Here is a tiny trained network, its code and every weight. The questions are about switching its units off for an input and a target symbol, where a switched-off unit gives its printed mean instead of its output.

import numpy as np


def w(rows, s, z=0):
    codes = np.array(rows[::2]) - 128.0
    scale = np.full(codes.shape[1], s)
    scale[-1] = z or s
    return codes * scale


def f(y):
    return y / 2 * (1 + np.tanh(0.7978845608 * (y + 0.044715 * y**3)))


def softmax(a):
    e = np.exp(a - a.max(-1, keepdims=True))
    return e / e.sum(-1, keepdims=True)


def log_softmax(a):
    a = a - a.max(-1, keepdims=True)
    return a - np.log(np.exp(a).sum(-1, keepdims=True))


def net(x, mask):
    ids = ['ΓΣΦαβδημξψω'.index(c) for c in x.split()]
    T = len(ids)
    res = E[ids] + P[:T]
    q, k, v = (res @ M[0].T for M in (Q, K, V))
    z = softmax(np.where(np.tri(T) > 0, q @ k.T / 2**0.5, -1e9)) @ v
    res = res + np.where(mask[0], z, O[0][:, -1]) @ O[0][:, :-1]
    y = f(res @ A[0][:, :-1].T + A[0][:, -1])
    res = res + np.where(mask[1:9], y, B[0][:, -1]) @ B[0][:, :-1]
    return log_softmax(res[-1] @ U[:, :-1].T + U[:, -1])


Q, K, V, O, A, B = {}, {}, {}, {}, {}, {}
E = w([
[64,71,203,182,47],'Γ',
[23,105,86,166,139],'Σ',
[103,90,132,20,64],'Φ',
[121,104,62,122,122],'α',
[118,155,108,139,109],'β',
[154,168,106,56,69],'δ',
[94,127,108,84,107],'η',
[156,154,95,147,104],'μ',
[103,158,80,198,141],'ξ',
[194,191,102,144,90],'ψ',
[5,89,81,39,82],'ω',
],0.014)
P = w([
[130,129,236,230,63],'0',
[93,189,60,90,136],'1',
[102,184,39,93,135],'2',
[83,179,63,69,135],'3',
[85,178,47,81,136],'4',
[93,184,46,70,131],'5',
[120,182,39,77,129],'6',
[105,176,30,60,132],'7',
[124,187,60,17,109],'8',
[121,193,83,26,109],'9',
[140,195,60,2,104],'10',
[113,177,51,15,130],'11',
],0.0067)
Q[0] = w([
[163,116,210,170,195],'head 1',
[189,1,236,179,183],'head 1',
],0.0094)
K[0] = w([
[192,183,34,101,254],'head 1',
[124,179,46,16,251],'head 1',
],0.0077)
V[0] = w([
[245,255,180,140,118],'head 1',
[94,189,106,230,169],'head 1',
],0.0092)
O[0] = w([
[130,11,100,122,61,254],'head 1',
[150,51,117,19,248,117],'head 1',
],0.013,0.00066)
A[0] = w([
[30,227,185,146,93,34],'neuron 1',
[78,139,184,124,42,173],'neuron 2',
[119,170,148,75,251,207],'neuron 3',
[232,156,32,56,48,107],'neuron 4',
[155,3,145,97,150,161],'neuron 5',
[49,67,84,208,18,255],'neuron 6',
[99,184,39,34,138,101],'neuron 7',
[198,2,89,47,161,137],'neuron 8',
],0.0064,0.0027)
B[0] = w([
[176,77,179,239,110,202],'neuron 1',
[141,181,148,121,192,183],'neuron 2',
[187,84,126,102,204,208],'neuron 3',
[84,105,95,124,127,237],'neuron 4',
[137,2,84,238,132,193],'neuron 5',
[170,148,67,16,104,254],'neuron 6',
[52,208,166,209,179,241],'neuron 7',
[73,67,137,213,148,236],'neuron 8',
],0.0075,0.0092)
U = w([
[177,37,80,165,63,5],'Γ',
[134,90,178,100,110,22],'Σ',
[197,119,143,26,249,9],'Φ',
[188,76,107,166,230,154],'α',
[90,179,120,81,115,195],'β',
[114,80,107,151,98,56],'δ',
[132,165,109,175,13,104],'η',
[99,89,111,121,137,97],'μ',
[89,175,200,198,176,116],'ξ',
[215,137,6,1,70,178],'ψ',
[155,159,77,90,166,206],'ω',
],0.0056,0.003)

Each question gives the input, a string of symbols that net reads in full, and the target symbol t.
The units are the heads (2 rows each of Q, K, V and O) and the neurons (one row each of A and B). Each row of codes is followed by its name. A weight is (code - 128) times the scale printed after its matrix; where a second scale follows, it is the last column's (O, A, B and U).
mask holds one flag per unit, heads first, then neurons. A switched-off unit (its flag False) gives its mean, the last column of its rows in O or B, instead of its output. The means were averaged over made-up inputs and are rounded, as every weight is.
A unit's drop is (log p(t) with every unit on - log p(t) with that unit switched off) / (log p(t) with every unit on - log p(t) with every unit switched off).
The circuit of an input: a set's keep is (log p(t) with only the set's units on - log p(t) with every unit switched off) / (log p(t) with every unit on - log p(t) with every unit switched off). Starting from all 9 units, units are removed one at a time, each time the one whose removal leaves the highest keep (on an exact tie, the one counted first), for as long as the keep stays at least 0.8.
units of the circuit, in order: the units of the circuit, biggest drop first
k most important neurons: the k neurons with the biggest drops, biggest first
drop of u: that unit's drop, to one decimal
input ω ξ Σ Γ δ δ Γ δ η, target ξ: units of the circuit, in order	(head 1; neuron 6)
input ξ δ μ δ α Σ μ η ξ ψ, target α: units of the circuit, in order	(head 1; neuron 8; neuron 5)
input ψ Σ Σ, target Γ: 2 most important neurons	(neuron 5; neuron 8)
input ψ δ δ δ δ ω ψ δ ξ, target Γ: units of the circuit, in order	(head 1; neuron 5)
input δ ψ Φ η, target ψ: units of the circuit, in order	(head 1; neuron 6; neuron 8)
input Φ δ Φ δ δ ω δ ψ ψ, target η: most important neuron	(neuron 1)
input ω ω α δ ω Γ, target ξ: 2 most important neurons	(neuron 1; neuron 6)
input Φ δ μ, target η: 2 most important neurons	(neuron 1; neuron 3)
input ξ β β Φ, target α: units of the circuit, in order	(head 1; neuron 5; neuron 8)
input ω ψ μ β δ μ δ Σ Σ, target ξ: drop of neuron 1	0.1
input ω ω η α δ ψ ω ψ δ ψ ξ, target ξ: drop of head 1	1.2
input Φ ω δ β, target η: drop of neuron 4	0.0
